array([[ 1.31, -1.63, -1.47, -3.78,  2.77, -2.72, -3.23, -0.28, -0.78,
         1.67,  1.90,  3.51],
       [-1.88,  2.17, -0.08, -2.64,  0.30, -0.83, -2.09, -1.28,  5.41,
         1.10, -0.91,  3.67],
       [ 1.60, -2.88,  0.42, -1.02,  3.69, -2.23, -4.51,  3.39,  1.13,
         0.53, -0.87,  1.25],
       [ 1.25,  0.92, -2.61, -2.18, -3.39, -1.34,  2.12,  0.29, -0.17,
        -0.96, -5.03, -2.95],
       [-2.46,  0.94,  0.92,  2.56, -4.58, -0.89, -0.66,  1.43,  2.51,
         0.85,  4.44,  1.02],
       [ 0.46, -4.21, -3.58, -1.28,  1.82,  2.43, -1.51, -3.37, -2.74,
         1.07, -1.12,  0.94],
       [-3.33,  0.11, -3.56, -0.32, -0.66,  0.17, -0.24, -1.85, -2.70,
        -2.59,  2.92,  3.98],
       [ 1.28, -2.52, -1.74, -1.90,  1.63,  2.84, -1.57, -2.01, -5.72,
        -0.95,  0.09,  0.65],
       [-1.53, -1.96, -0.99, -3.78,  2.42, -0.04, -5.31, -2.06,  1.16,
         1.09, -1.69,  1.04],
       [ 3.38, -0.79, -2.17, -4.13,  1.32, -1.52,  2.35, -0.80, -3.44,
         0.44, -3.14,  0.03],
       [-1.58,  1.04,  2.70,  1.80,  1.42, -0.78, -2.55,  3.64, -3.15,
        -1.86, -3.67,  1.68]])
What is the entry just right of the smallest entry? -0.95
The entry just left of 0.53 -> 1.13
The entry just left of -2.52: 1.28
The smallest entry: -5.72
The entry just right of 1.10 is -0.91
The entry just left of -0.28: -3.23
The entry just right of -1.34 -> 2.12
What is the entry just left of the largest entry? -1.28
The entry just right of -0.99 is -3.78
What is the entry just right of -0.91? 3.67
The entry just left of -0.91 is 1.10
The entry just left of -1.74 is -2.52

B =
[[ -46.929  172.201   22.424   62.927  -19.335  -27.793 -154.199  170.367
    14.949  -56.376   -8.266   83.026 -145.122  109.030]
 [ 188.143   52.091   18.142  -20.665 -111.688  127.900  241.929   76.210
  -100.306    9.160  -90.332  -35.049 -212.346 -156.086]
 [ -52.863  -49.155  104.886  -61.354 -158.582  124.745  -21.565  100.707
   135.240 -108.101  -82.838  -25.682   45.002   61.325]
 [-121.242   -1.757  -36.278 -105.732  -29.302  161.159  -63.239  -48.649
   -65.091   55.108   55.095   13.380 -119.442   76.466]
 [   1.052   74.234 -129.624  -48.939 -118.691    7.801    1.296   20.437
  -185.185  179.515  -66.610   -6.800  107.934  -56.055]
 [ 168.863  163.157  164.256  -77.903   -7.625  -35.186  120.273  -40.287
   -75.903    1.722 -158.974    9.052 -228.846  203.188]]
The entry just right of 161.159?
Answer: -63.239
The entry just left of the largest entry -> 127.900
The 2nd smallest entry?
Answer: -212.346
The entry just right of the smallest entry?
Answer: 203.188
The entry just left of -90.332 is 9.160
The entry just right of -48.939: -118.691
The entry just left of 62.927 is 22.424
The 2nd entry in reading order?
Answer: 172.201
The entry just left of 76.466 is -119.442
The entry just left of 14.949?
Answer: 170.367
The maximum?
Answer: 241.929
The entry just right of -75.903?
Answer: 1.722
The 3rd largest entry?
Answer: 188.143
The entry just right of -105.732?
Answer: -29.302
The entry just right of -48.649?
Answer: -65.091
The entry just right of 168.863 is 163.157
The entry just left of -228.846?
Answer: 9.052

((60, 52, 56, 51, 46, 51), (45, 43, 61, 59, 86, 40), (35, 75, 68, 35, 35, 56), (59, 58, 46, 65, 54, 53), (76, 54, 58, 63, 84, 59), (55, 64, 66, 47, 49, 46), (75, 53, 40, 33, 68, 53), (41, 62, 47, 55, 60, 33), (76, 82, 33, 89, 47, 20), (53, 63, 62, 55, 50, 47), (61, 52, 64, 24, 53, 52), (36, 45, 57, 59, 56, 58), (56, 53, 58, 55, 77, 54), (50, 43, 63, 48, 67, 66))
The entry just right of the largest entry: 47
Which number is the minimum? 20
The largest entry: 89

array([[-3.94, -0.85, -5.65,  4.49, -1.33,  0.36, -2.88, -1.45,  0.25,
         0.30,  0.10,  2.64,  2.55, -0.32],
       [-3.15,  2.83, -1.43, -1.50,  3.48, -0.59, -0.48,  3.77, -4.00,
         0.28, -4.59,  1.27,  3.55, -1.56],
       [-3.91, -0.73, -5.60,  4.47, -1.22,  0.51, -2.83, -1.25,  0.28,
         0.33,  0.20,  2.74,  2.61, -0.24]])
Give the entry just right of 2.55.
-0.32
Give the minimum.
-5.65
Give the entry just right of -0.59.
-0.48
Give the entry just left of -0.59.
3.48
The maximum: 4.49
The entry just left of -0.85: -3.94
The entry just left of -1.22 -> 4.47
The entry just right of 4.49 is -1.33
The entry just left of 0.20: 0.33
Give the entry just left of the smallest entry.
-0.85
The entry just left of 0.10 is 0.30
Give the entry just left of -1.56.
3.55
Give the entry just left of 0.30.
0.25
Give the entry just left of -1.25.
-2.83
The entry just right of -3.15: 2.83

M =
array([[-26,  29,  -9,  26,  -1,   2, -32, -21,  -5,  31, -24,   4,  34],
       [-32,  30, -11,  -1, -23, -31,  13,  32,  24,  24, -12,  -1, -22],
       [-18,  11, -14, -14, -30,  19,   0,   9, -10,  18,   3,  27,  19]])
Indices start at 1.
Report the entry in the top-right corner.
Answer: 34
Report the entry just left of the centre entry.
Answer: -31
The entry in row 2 and column 2 is 30
Report the entry at row 1, column 1.
Answer: -26
Report the entry in row 3 and column 1.
Answer: -18
The entry just right of 27: 19
The entry just right of 9: -10
The entry at row 1, column 3: -9
The entry directly below -24: -12
The entry directly below -31 is 19
The entry directly below the largest entry: -22
The entry directly above 32: -21
Report the entry directly below 31.
Answer: 24
Report the entry at row 2, column 1.
Answer: -32
Report the entry in row 1 and column 2.
Answer: 29
Report the entry at row 3, column 3.
Answer: -14
Report the entry just right of 13.
Answer: 32
The entry just left of the largest entry -> 4
